Below is a small trained network, with its code and all its weights. Each question gives an input and a target symbol and asks what happens when units are switched off, that is, made to give their printed mean instead of their output.

import numpy as np


def w(rows, s, z=0):
    codes = np.array(rows[::2]) - 128.0
    scale = np.full(codes.shape[1], s)
    scale[-1] = z or s
    return codes * scale


def norm(h):
    return h / np.sqrt((h * h).mean(-1, keepdims=True) + 1e-5)


def softmax(a):
    e = np.exp(a - a.max(-1, keepdims=True))
    return e / e.sum(-1, keepdims=True)


def log_softmax(a):
    a = a - a.max(-1, keepdims=True)
    return a - np.log(np.exp(a).sum(-1, keepdims=True))


def net(x, mask):
    ids = ['βεζθπω'.index(c) for c in x.split()]
    T = len(ids)
    res = E[ids] + P[:T]
    u = 0
    for l in range(3):
        r = norm(res)
        for j in range(3):
            rows = slice(3 * j, 3 * j + 3)
            q, k, v = (r @ M[l][rows].T for M in (Q, K, V))
            z = softmax(np.where(np.tri(T) > 0, q @ k.T / 3**0.5, -1e9)) @ v
            o = O[l][rows]
            res = res + np.where(mask[u + j], z, o[:, -1]) @ o[:, :-1]
        u += 3
    return log_softmax(norm(res)[-1] @ U[:, :-1].T + U[:, -1])


Q, K, V, O = {}, {}, {}, {}
E = w([
[141,121,60,116,209,146,69],'β',
[7,184,125,27,152,165,98],'ε',
[61,238,61,137,46,213,95],'ζ',
[156,177,110,70,19,245,181],'θ',
[47,100,123,178,158,104,59],'π',
[158,67,131,68,29,93,127],'ω',
],0.016)
P = w([
[70,12,86,126,131,151,190],'0',
[88,45,107,121,163,130,177],'1',
[117,87,116,113,154,112,155],'2',
[118,132,120,103,131,107,132],'3',
[124,142,139,105,135,118,114],'4',
[125,132,168,109,143,131,98],'5',
[142,143,184,110,149,138,81],'6',
[159,158,198,115,147,127,59],'7',
[167,164,218,128,152,134,37],'8',
[156,163,207,102,118,141,2],'9',
],0.0099)
Q[0] = w([
[154,181,66,112,118,135,156],'0.h1',
[133,183,97,49,145,109,44],'0.h1',
[68,162,154,58,155,128,52],'0.h1',
[124,146,165,93,114,116,49],'0.h2',
[114,105,174,117,120,153,163],'0.h2',
[80,158,165,157,103,169,157],'0.h2',
[111,128,129,104,153,122,180],'0.h3',
[167,93,163,186,138,75,183],'0.h3',
[90,142,128,209,113,57,253],'0.h3',
],0.012)
K[0] = w([
[103,71,145,122,83,73,78],'0.h1',
[134,180,187,185,113,97,107],'0.h1',
[163,131,198,146,124,176,85],'0.h1',
[162,165,149,122,155,160,56],'0.h2',
[130,94,53,195,194,113,125],'0.h2',
[152,87,77,89,149,138,123],'0.h2',
[115,70,59,202,118,120,136],'0.h3',
[80,146,53,134,143,145,245],'0.h3',
[126,93,40,129,161,99,200],'0.h3',
],0.012)
V[0] = w([
[64,105,110,137,80,95,161],'0.h1',
[91,9,144,58,190,100,98],'0.h1',
[115,80,171,144,78,44,135],'0.h1',
[95,108,118,211,91,100,83],'0.h2',
[128,92,127,109,131,195,130],'0.h2',
[73,156,236,149,81,115,163],'0.h2',
[58,169,200,191,192,138,254],'0.h3',
[82,87,142,224,135,40,116],'0.h3',
[72,116,182,79,31,101,117],'0.h3',
],0.009)
O[0] = w([
[129,91,156,163,164,165,129,161],'0.h1',
[104,66,162,166,128,86,103,209],'0.h1',
[203,95,158,138,152,134,127,71],'0.h1',
[184,182,140,155,104,84,166,135],'0.h2',
[181,117,91,168,116,169,130,184],'0.h2',
[110,146,196,119,147,186,136,25],'0.h2',
[130,179,178,76,74,170,77,1],'0.h3',
[148,198,167,183,175,94,72,108],'0.h3',
[86,129,246,157,155,170,152,194],'0.h3',
],0.011,0.0069)
Q[1] = w([
[214,59,248,111,81,121,218],'1.h1',
[166,132,76,136,142,40,179],'1.h1',
[23,44,119,202,98,143,132],'1.h1',
[205,109,156,63,166,255,170],'1.h2',
[182,49,129,147,181,116,43],'1.h2',
[74,145,79,187,4,107,183],'1.h2',
[72,188,54,118,2,187,110],'1.h3',
[241,121,50,102,129,154,12],'1.h3',
[123,92,105,129,110,58,135],'1.h3',
],0.0083)
K[1] = w([
[199,105,123,150,158,164,178],'1.h1',
[111,127,99,138,139,117,131],'1.h1',
[117,84,147,94,64,76,131],'1.h1',
[72,79,112,136,69,85,154],'1.h2',
[75,129,127,112,177,124,88],'1.h2',
[128,145,84,172,185,245,130],'1.h2',
[126,123,142,74,114,135,110],'1.h3',
[146,148,94,140,155,146,108],'1.h3',
[109,123,156,84,74,75,119],'1.h3',
],0.012)
V[1] = w([
[168,113,164,19,146,117,112],'1.h1',
[106,173,88,208,196,200,79],'1.h1',
[128,53,65,106,98,76,78],'1.h1',
[114,179,161,137,55,104,122],'1.h2',
[59,96,112,123,88,37,175],'1.h2',
[89,110,166,52,129,126,99],'1.h2',
[140,122,80,99,255,124,130],'1.h3',
[153,102,160,185,34,155,123],'1.h3',
[84,93,75,168,38,106,193],'1.h3',
],0.0087)
O[1] = w([
[49,55,158,152,77,90,120,43],'1.h1',
[115,195,122,209,108,165,116,134],'1.h1',
[118,94,158,131,179,120,81,254],'1.h1',
[85,49,171,41,180,158,93,49],'1.h2',
[78,220,255,143,106,165,160,183],'1.h2',
[94,163,169,162,57,57,130,99],'1.h2',
[97,92,132,166,52,148,160,163],'1.h3',
[201,143,99,108,227,152,79,134],'1.h3',
[181,125,163,62,204,119,107,235],'1.h3',
],0.009,0.0061)
Q[2] = w([
[103,117,33,143,148,153,121],'2.h1',
[54,153,184,173,85,84,55],'2.h1',
[251,127,135,114,63,152,210],'2.h1',
[132,58,91,151,151,190,141],'2.h2',
[161,170,134,86,13,60,76],'2.h2',
[126,115,99,94,89,161,161],'2.h2',
[191,49,206,135,229,91,227],'2.h3',
[254,177,202,142,97,20,66],'2.h3',
[169,119,150,66,127,75,166],'2.h3',
],0.0082)
K[2] = w([
[94,134,12,129,221,132,96],'2.h1',
[76,172,89,128,87,47,46],'2.h1',
[200,89,64,181,18,164,234],'2.h1',
[254,111,87,127,222,108,132],'2.h2',
[73,196,97,173,102,235,164],'2.h2',
[140,99,183,193,109,155,109],'2.h2',
[49,129,180,84,165,60,197],'2.h3',
[88,151,110,158,212,128,113],'2.h3',
[186,125,171,107,208,28,159],'2.h3',
],0.0075)
V[2] = w([
[141,186,55,144,143,142,169],'2.h1',
[98,118,157,26,118,113,42],'2.h1',
[153,160,123,123,172,147,174],'2.h1',
[73,113,131,58,103,100,116],'2.h2',
[77,161,159,153,100,182,73],'2.h2',
[186,156,152,35,122,78,143],'2.h2',
[27,175,171,151,182,106,206],'2.h3',
[117,158,96,87,255,109,68],'2.h3',
[62,163,51,181,105,104,116],'2.h3',
],0.0094)
O[2] = w([
[143,104,221,163,110,106,105,139],'2.h1',
[135,92,137,241,2,193,90,68],'2.h1',
[70,73,123,180,57,115,166,143],'2.h1',
[177,111,108,153,213,146,136,71],'2.h2',
[206,79,117,183,120,92,180,48],'2.h2',
[102,78,100,191,244,125,162,47],'2.h2',
[69,129,123,93,103,83,129,116],'2.h3',
[145,111,134,165,27,92,197,254],'2.h3',
[122,176,142,122,140,157,183,142],'2.h3',
],0.0065,0.005)
U = w([
[120,112,1,139,112,68,132,85],'β',
[51,96,164,103,39,146,85,2],'ε',
[163,174,108,61,132,180,173,150],'ζ',
[183,147,83,49,153,223,73,95],'θ',
[209,149,189,140,130,122,68,231],'π',
[138,126,188,121,201,91,128,173],'ω',
],0.0094,0.0039)

Each question gives the input, a string of symbols that net reads in full, and the target symbol t.
The units are the heads (3 rows each of Q, K, V and O). Each row of codes is followed by its name. A weight is (code - 128) times the scale printed after its matrix; where a second scale follows, it is the last column's (O and U).
mask holds one flag per head, layer by layer. A switched-off head (its flag False) gives its mean, the last column of its rows in O, instead of its output. The means were averaged over made-up inputs and are rounded, as every weight is.
A unit's drop is (log p(t) with every unit on - log p(t) with that unit switched off) / (log p(t) with every unit on - log p(t) with every unit switched off).
The circuit of an input: a set's keep is (log p(t) with only the set's units on - log p(t) with every unit switched off) / (log p(t) with every unit on - log p(t) with every unit switched off). Starting from all 9 units, units are removed one at a time, each time the one whose removal leaves the highest keep (on an exact tie, the one counted first), for as long as the keep stays at least 0.8.
circuit, biggest first: the units of the circuit, biggest drop first
most important unit: the unit with the biggest drop
heads that matter: for each layer, one digit per head in row order, 1 if its drop is at least 0.15 and else 0, layers parted by /
drop when u is switched off: that unit's drop, to one decimal
input β ζ π, target π: circuit, biggest first : 1.h1; 2.h2
input ζ ζ ε ζ π β ω β π, target β: circuit, biggest first : 1.h2; 0.h2
input ε β β β ε ζ β ζ ε, target ζ: heads that matter : 100 / 000 / 011
input β π θ β π ζ β π ω ζ, target β: heads that matter : 110 / 010 / 000
input β ζ π ζ π β π β ζ ω, target ω: most important unit : 0.h3
input β ω ω π π θ π, target θ: circuit, biggest first : 0.h1; 1.h2; 0.h3
input π β ε ω β ζ ζ ζ β, target ζ: heads that matter : 100 / 000 / 000
input β θ π β π ω θ, target ω: heads that matter : 001 / 000 / 000
input ω β ω ζ ω θ ζ ω, target ζ: heads that matter : 101 / 000 / 000
input ε β θ β, target θ: heads that matter : 011 / 000 / 001
input π ε ε β β π ζ, target π: heads that matter : 101 / 000 / 010
input θ θ β β π ω β β θ, target β: circuit, biggest first : 0.h2; 1.h2
input β π ω, target π: heads that matter : 001 / 000 / 000
input ω π π β π β ε, target ε: heads that matter : 000 / 001 / 010
input β ζ β π θ ε ω β π ω, target ω: heads that matter : 001 / 001 / 000
input β π ζ π β θ β θ ε, target θ: most important unit : 2.h3
input π ζ β π π θ, target π: heads that matter : 101 / 000 / 000
input β β π ε π β π θ, target π: heads that matter : 111 / 000 / 000
input ω β ζ π ζ π, target ζ: heads that matter : 100 / 100 / 000
input ω ε β π β ω π ω β ε, target β: circuit, biggest first : 0.h2; 1.h2
input ω θ β β β ε θ θ π, target θ: heads that matter : 111 / 000 / 001
input β β β θ β, target θ: most important unit : 0.h3
input θ β ζ ω ζ ω β β ω ζ, target ω: drop when 0.h3 is switched off : 1.4
input π θ β θ β β π ζ β ζ, target β: drop when 1.h2 is switched off : 0.3
input ζ ζ π β ω ζ β β β ω, target β: drop when 0.h3 is switched off : -0.2
input β β ω θ, target ω: drop when 0.h3 is switched off : 0.1
input ω π π ω β β ω, target β: circuit, biggest first : 0.h2
